Below are the code and all the weights of a small trained network. Each question names an input and a class and asks about switching units off, where a switched-off unit gives its printed mean instead of its output.

import numpy as np


def w(rows, s, z=0):
    codes = np.array(rows[::2]) - 128.0
    scale = np.full(codes.shape[1], s)
    scale[-1] = z or s
    return codes * scale


def f(y):
    return y / 2 * (1 + np.tanh(0.7978845608 * (y + 0.044715 * y**3)))


def log_softmax(a):
    a = a - a.max(-1, keepdims=True)
    return a - np.log(np.exp(a).sum(-1, keepdims=True))


def net(x, mask):
    res = np.array(x, float).reshape(1, 3) / 4 @ E
    y = f(res @ A[0][:, :-1].T + A[0][:, -1])
    res = res + np.where(mask, y, B[0][:, -1]) @ B[0][:, :-1]
    return log_softmax(res[-1] @ U[:, :-1].T + U[:, -1])


A, B = {}, {}
E = w([
[226,74,120,38,90,181,85],'x0',
[170,212,200,87,203,105,78],'x1',
[254,95,149,184,180,99,175],'x2',
],0.013)
A[0] = w([
[146,89,118,75,70,145,5,121],'neuron 1',
[99,123,137,117,105,139,82,197],'neuron 2',
[54,194,129,72,56,155,47,111],'neuron 3',
[178,83,178,108,62,177,76,112],'neuron 4',
[43,150,107,75,131,135,102,146],'neuron 5',
[169,71,145,158,124,110,190,115],'neuron 6',
[197,117,168,159,120,110,157,148],'neuron 7',
[122,208,132,173,135,122,244,108],'neuron 8',
[202,129,148,46,101,180,118,154],'neuron 9',
[169,121,159,126,164,86,141,140],'neuron 10',
[113,166,202,37,160,67,103,131],'neuron 11',
[206,127,148,193,163,136,119,98],'neuron 12',
[108,73,33,177,77,152,167,111],'neuron 13',
[160,62,168,149,190,151,201,96],'neuron 14',
[131,133,156,155,123,163,116,202],'neuron 15',
[65,154,149,215,140,99,81,130],'neuron 16',
[94,203,120,202,142,93,149,108],'neuron 17',
[129,57,73,157,70,135,210,124],'neuron 18',
[78,168,121,169,143,109,134,127],'neuron 19',
[180,124,36,52,160,185,109,117],'neuron 20',
[158,217,177,97,205,148,123,109],'neuron 21',
[171,101,167,174,161,94,168,158],'neuron 22',
[196,100,110,72,127,176,103,106],'neuron 23',
[128,103,187,136,168,185,168,249],'neuron 24',
[175,191,129,76,201,107,63,110],'neuron 25',
[133,211,188,129,172,120,125,113],'neuron 26',
],0.012,0.02)
B[0] = w([
[158,135,151,213,147,60,124,211],'neuron 1',
[209,150,100,136,128,136,204,207],'neuron 2',
[154,33,7,208,115,191,78,227],'neuron 3',
[91,141,159,147,156,82,129,191],'neuron 4',
[214,89,39,184,112,162,95,210],'neuron 5',
[126,59,48,134,109,152,80,176],'neuron 6',
[162,97,76,185,142,165,135,194],'neuron 7',
[137,122,164,154,146,69,77,176],'neuron 8',
[141,164,166,172,148,87,152,229],'neuron 9',
[139,120,64,123,103,168,151,179],'neuron 10',
[53,69,160,82,69,169,210,209],'neuron 11',
[111,10,51,200,103,146,87,180],'neuron 12',
[59,92,195,62,46,122,234,211],'neuron 13',
[107,17,66,173,146,147,71,173],'neuron 14',
[173,228,159,105,145,164,182,200],'neuron 15',
[159,134,152,163,198,67,128,191],'neuron 16',
[122,109,169,161,154,47,133,185],'neuron 17',
[103,118,176,69,46,109,194,214],'neuron 18',
[151,112,151,188,197,81,156,176],'neuron 19',
[112,121,121,167,182,50,143,191],'neuron 20',
[69,70,133,80,88,132,187,207],'neuron 21',
[180,107,89,188,138,171,125,206],'neuron 22',
[95,121,137,154,182,41,100,193],'neuron 23',
[195,254,156,85,144,144,194,252],'neuron 24',
[62,75,144,70,71,129,172,206],'neuron 25',
[98,95,144,67,93,99,173,192],'neuron 26',
],0.01,0.019)
U = w([
[121,146,149,183,195,18,131,126],'0',
[62,108,140,92,52,137,172,139],'1',
[146,100,58,194,126,198,104,85],'2',
[197,249,136,127,152,190,171,246],'3',
[117,177,121,128,129,115,91,99],'4',
[99,151,137,136,140,137,106,104],'5',
[103,110,158,125,110,131,92,108],'6',
],0.018,0.012)

Each question gives the input, the list of numbers given to net, and the class t.
The units are the neurons (one row each of A and B). Each row of codes is followed by its name. A weight is (code - 128) times the scale printed after its matrix; where a second scale follows, it is the last column's (A, B and U).
mask holds one flag per neuron, in row order. A switched-off neuron (its flag False) gives its mean, the last column of its row in B, instead of its output. The means were averaged over made-up inputs and are rounded, as every weight is.
A unit's drop is (log p(t) with every unit on - log p(t) with that unit switched off) / (log p(t) with every unit on - log p(t) with every unit switched off).
most important unit: the unit with the biggest drop
k most important neurons: the k neurons with the biggest drops, biggest first
drop of u: that unit's drop, to one decimal
input [5,-5,1], class 0: most important unit -> neuron 11
input [6,8,-2], class 1: 3 most important neurons -> [neuron 11; neuron 25; neuron 21]
input [8,7,-3], class 0: 2 most important neurons -> [neuron 1; neuron 9]
input [-6,-1,-8], class 2: 2 most important neurons -> [neuron 3; neuron 5]
input [-5,6,0], class 1: 2 most important neurons -> [neuron 11; neuron 21]
input [7,-7,6], class 0: 3 most important neurons -> [neuron 23; neuron 20; neuron 11]
input [6,-7,3], class 1: 4 most important neurons -> [neuron 13; neuron 18; neuron 16; neuron 19]
input [3,-4,3], class 1: 2 most important neurons -> [neuron 18; neuron 13]
input [2,-4,-5], class 2: 4 most important neurons -> [neuron 3; neuron 5; neuron 11; neuron 25]
input [7,-3,-7], class 0: 2 most important neurons -> [neuron 1; neuron 20]
input [0,5,6], class 2: drop of neuron 18 -> 0.3
input [2,4,-1], class 1: drop of neuron 21 -> 0.2
input [-3,-1,-3], class 3: drop of neuron 23 -> 0.2
input [-1,4,5], class 2: most important unit -> neuron 13
